Here is a tiny trained network, its code and every weight. The questions are about switching its units off for an input and a target symbol, where a switched-off unit gives its printed mean instead of its output.

import numpy as np


def w(rows, s, z=0):
    codes = np.array(rows[::2]) - 128.0
    scale = np.full(codes.shape[1], s)
    scale[-1] = z or s
    return codes * scale


def norm(h):
    return h / np.sqrt((h * h).mean(-1, keepdims=True) + 1e-5)


def f(y):
    return y / 2 * (1 + np.tanh(0.7978845608 * (y + 0.044715 * y**3)))


def softmax(a):
    e = np.exp(a - a.max(-1, keepdims=True))
    return e / e.sum(-1, keepdims=True)


def log_softmax(a):
    a = a - a.max(-1, keepdims=True)
    return a - np.log(np.exp(a).sum(-1, keepdims=True))


def net(x, mask):
    ids = ['βελπφω'.index(c) for c in x.split()]
    T = len(ids)
    res = E[ids] + P[:T]
    u = 0
    for l in range(2):
        r = norm(res)
        for j in range(3):
            rows = slice(2 * j, 2 * j + 2)
            q, k, v = (r @ M[l][rows].T for M in (Q, K, V))
            z = softmax(np.where(np.tri(T) > 0, q @ k.T / 2**0.5, -1e9)) @ v
            o = O[l][rows]
            res = res + np.where(mask[u + j], z, o[:, -1]) @ o[:, :-1]
        u += 3
        y = f(norm(res) @ A[l][:, :-1].T + A[l][:, -1])
        res = res + np.where(mask[u : u + 4], y, B[l][:, -1]) @ B[l][:, :-1]
        u += 4
    return log_softmax(norm(res)[-1] @ U[:, :-1].T + U[:, -1])


Q, K, V, O, A, B = {}, {}, {}, {}, {}, {}
E = w([
[139,202,134,124,84,143,47,146,6],'β',
[82,144,89,184,142,97,126,142,237],'ε',
[81,84,56,111,57,80,215,215,100],'λ',
[138,65,81,136,159,153,99,105,40],'π',
[163,44,64,160,91,112,149,144,130],'φ',
[108,138,132,115,161,152,226,123,177],'ω',
],0.015)
P = w([
[171,172,115,92,29,65,156,76,110],'0',
[98,133,134,144,61,140,95,66,96],'1',
[255,167,129,165,104,111,171,215,91],'2',
[162,147,134,87,83,121,216,69,108],'3',
[96,91,147,97,66,207,86,93,123],'4',
[179,171,85,131,238,211,72,188,51],'5',
[146,123,65,57,109,76,120,116,105],'6',
[107,81,180,135,78,204,102,98,132],'7',
[200,203,46,192,200,159,155,164,198],'8',
[39,137,81,74,158,97,155,119,60],'9',
[109,89,172,162,67,197,113,71,120],'10',
[142,172,17,153,124,136,135,208,140],'11',
],0.0094)
Q[0] = w([
[90,134,24,94,98,163,81,58,74],'0.h1',
[107,102,172,167,255,192,43,78,114],'0.h1',
[175,153,111,116,187,51,104,246,122],'0.h2',
[113,146,155,160,137,165,223,159,162],'0.h2',
[53,99,85,154,142,48,108,68,227],'0.h3',
[94,50,139,109,88,168,131,70,204],'0.h3',
],0.0074)
K[0] = w([
[127,107,119,40,113,226,150,123,33],'0.h1',
[255,109,122,190,133,107,115,84,100],'0.h1',
[173,138,97,144,121,141,191,199,110],'0.h2',
[123,96,87,152,161,125,84,162,209],'0.h2',
[160,100,210,123,156,199,127,155,84],'0.h3',
[126,118,175,124,174,227,156,109,132],'0.h3',
],0.0086)
V[0] = w([
[225,200,101,183,184,115,193,88,115],'0.h1',
[183,163,69,70,237,147,143,203,181],'0.h1',
[224,131,145,115,132,142,179,162,144],'0.h2',
[117,159,149,176,2,69,196,111,168],'0.h2',
[165,91,245,99,156,140,56,141,172],'0.h3',
[153,72,212,82,216,148,104,167,118],'0.h3',
],0.0054)
O[0] = w([
[150,171,191,69,175,133,53,140,108,145],'0.h1',
[178,188,254,93,112,91,217,106,114,103],'0.h1',
[101,193,90,193,178,120,155,79,105,118],'0.h2',
[193,130,184,59,108,107,48,185,156,243],'0.h2',
[108,202,138,163,59,119,176,82,44,3],'0.h3',
[64,113,128,141,93,223,208,107,101,15],'0.h3',
],0.0055,0.0054)
A[0] = w([
[152,85,187,77,193,209,201,108,191,175],'0.n1',
[113,186,40,90,140,73,100,86,114,4],'0.n2',
[84,25,118,122,104,118,122,63,166,77],'0.n3',
[169,96,49,107,253,157,161,131,92,39],'0.n4',
],0.0067,0.0017)
B[0] = w([
[74,167,54,108,100,103,82,122,59,237],'0.n1',
[132,83,156,108,93,185,178,103,93,176],'0.n2',
[143,85,190,142,116,119,163,24,173,208],'0.n3',
[127,127,101,148,228,132,139,254,82,255],'0.n4',
],0.0097,0.0032)
Q[1] = w([
[138,72,169,203,58,114,67,94,145],'1.h1',
[94,199,75,244,40,164,114,211,195],'1.h1',
[140,128,32,172,206,131,84,180,185],'1.h2',
[111,100,151,168,96,229,37,63,164],'1.h2',
[146,139,248,171,108,84,103,87,1],'1.h3',
[56,239,150,147,207,119,221,231,182],'1.h3',
],0.0066)
K[1] = w([
[143,126,117,104,145,158,166,136,81],'1.h1',
[186,32,192,134,254,213,37,133,75],'1.h1',
[170,128,95,154,146,224,126,198,41],'1.h2',
[143,138,179,160,202,161,120,38,174],'1.h2',
[216,94,117,10,105,97,140,121,89],'1.h3',
[176,144,138,194,141,104,216,125,172],'1.h3',
],0.0081)
V[1] = w([
[139,105,162,149,204,138,80,118,99],'1.h1',
[157,121,71,136,148,163,143,115,183],'1.h1',
[193,123,99,155,187,61,40,116,45],'1.h2',
[128,119,172,75,64,172,255,176,91],'1.h2',
[143,168,99,177,97,217,186,188,161],'1.h3',
[143,207,97,180,134,229,145,108,125],'1.h3',
],0.0068)
O[1] = w([
[174,183,196,155,233,159,131,228,104,154],'1.h1',
[63,153,154,144,198,96,173,221,103,164],'1.h1',
[83,181,148,159,92,114,200,140,74,254],'1.h2',
[141,23,172,81,188,2,89,110,166,26],'1.h2',
[174,140,47,114,169,56,55,199,81,98],'1.h3',
[211,63,15,132,74,117,15,114,142,53],'1.h3',
],0.0067,0.0064)
A[1] = w([
[255,152,141,139,139,100,84,194,132,53],'1.n1',
[65,118,177,200,160,212,105,104,175,6],'1.n2',
[110,189,107,178,133,157,25,171,125,159],'1.n3',
[159,203,75,62,148,65,167,168,183,141],'1.n4',
],0.0092,0.0021)
B[1] = w([
[197,250,146,65,168,205,254,153,44,179],'1.n1',
[182,151,155,24,219,6,81,80,103,206],'1.n2',
[96,33,35,128,160,149,104,163,195,227],'1.n3',
[166,46,25,209,228,137,86,87,45,254],'1.n4',
],0.0077,0.0068)
U = w([
[162,84,54,216,159,195,41,184,176,186],'β',
[127,78,153,67,148,21,47,152,197,195],'ε',
[74,93,151,170,82,125,189,167,210,111],'λ',
[108,111,139,124,189,104,112,2,42,3],'π',
[188,182,197,84,177,123,176,201,69,93],'φ',
[87,205,125,99,61,163,127,66,127,154],'ω',
],0.0084,0.0045)

Each question gives the input, a string of symbols that net reads in full, and the target symbol t.
The units are the heads (2 rows each of Q, K, V and O) and the neurons (one row each of A and B). Each row of codes is followed by its name. A weight is (code - 128) times the scale printed after its matrix; where a second scale follows, it is the last column's (O, A, B and U).
mask holds one flag per unit, layer by layer, with each layer's heads first. A switched-off unit (its flag False) gives its mean, the last column of its rows in O or B, instead of its output. The means were averaged over made-up inputs and are rounded, as every weight is.
A unit's drop is (log p(t) with every unit on - log p(t) with that unit switched off) / (log p(t) with every unit on - log p(t) with every unit switched off).
The circuit of an input: a set's keep is (log p(t) with only the set's units on - log p(t) with every unit switched off) / (log p(t) with every unit on - log p(t) with every unit switched off). Starting from the 12 units with the biggest drops (on a tie, the unit counted first), units are removed one at a time, each time the one whose removal leaves the highest keep (on an exact tie, the one counted first), for as long as the keep stays at least 0.8.
units of the circuit, in order: the units of the circuit, biggest drop first
most important unit: the unit with the biggest drop
top k neurons: the k neurons with the biggest drops, biggest first
top k neurons in layer l: the k neurons of layer l with the biggest drops, biggest first
which heads matter: for each layer, one digit per head in row order, 1 if its drop is at least 0.15 and else 0, layers parted by /
input ε ε ω ε π ε ω, target β: units of the circuit, in order : [1.n4]
input ω φ ε, target φ: which heads matter : 100 / 000
input ω ε φ φ ε β ε, target ω: top 2 neurons in layer 0 : [0.n4 0.n2]
input ε λ ε ε π ω ω φ, target ω: which heads matter : 001 / 000
input ε ε ε π ε λ ω ε ω φ, target λ: units of the circuit, in order : [1.n2 0.n3 1.n4]
input ε ε φ ε φ ω π, target φ: top 3 neurons in layer 0 : [0.n4 0.n2 0.n1]
input ε ω ε ε β ω ω λ π, target φ: units of the circuit, in order : [1.n1 0.h1]
input ω ε ω ε, target π: which heads matter : 001 / 001
input λ ε λ ω φ, target ω: top 2 neurons in layer 0 : [0.n4 0.n1]
input λ ε β ε, target ω: which heads matter : 001 / 111
input ω π π ε λ λ β, target ω: top 3 neurons : [1.n4 0.n2 0.n4]
input π ε ω ε ε ω π λ λ ω ω φ, target φ: top 3 neurons : [1.n1 0.n1 1.n3]
input ω λ ω φ ε ω β, target ω: units of the circuit, in order : [0.n4 1.h1 1.n4]
input ω ε ω, target β: which heads matter : 100 / 000
input φ ε π β ε ε φ ω ε π ε, target ε: top 2 neurons : [1.n2 0.n3]
input β ε λ π ε φ ω, target π: units of the circuit, in order : [1.n4 1.n3]
input ω β β ε π β ε φ, target ε: most important unit : 1.h2
input π π ε ε ε ε φ ω ε π φ, target π: which heads matter : 000 / 000
input ε ε ε ω, target π: top 2 neurons : [0.n1 1.n4]
input ε ε φ λ ε ω ε, target π: most important unit : 0.n4
input ω π ε, target φ: which heads matter : 100 / 100
input π π ε ω ω λ φ π, target π: top 3 neurons in layer 1 : [1.n2 1.n3 1.n4]
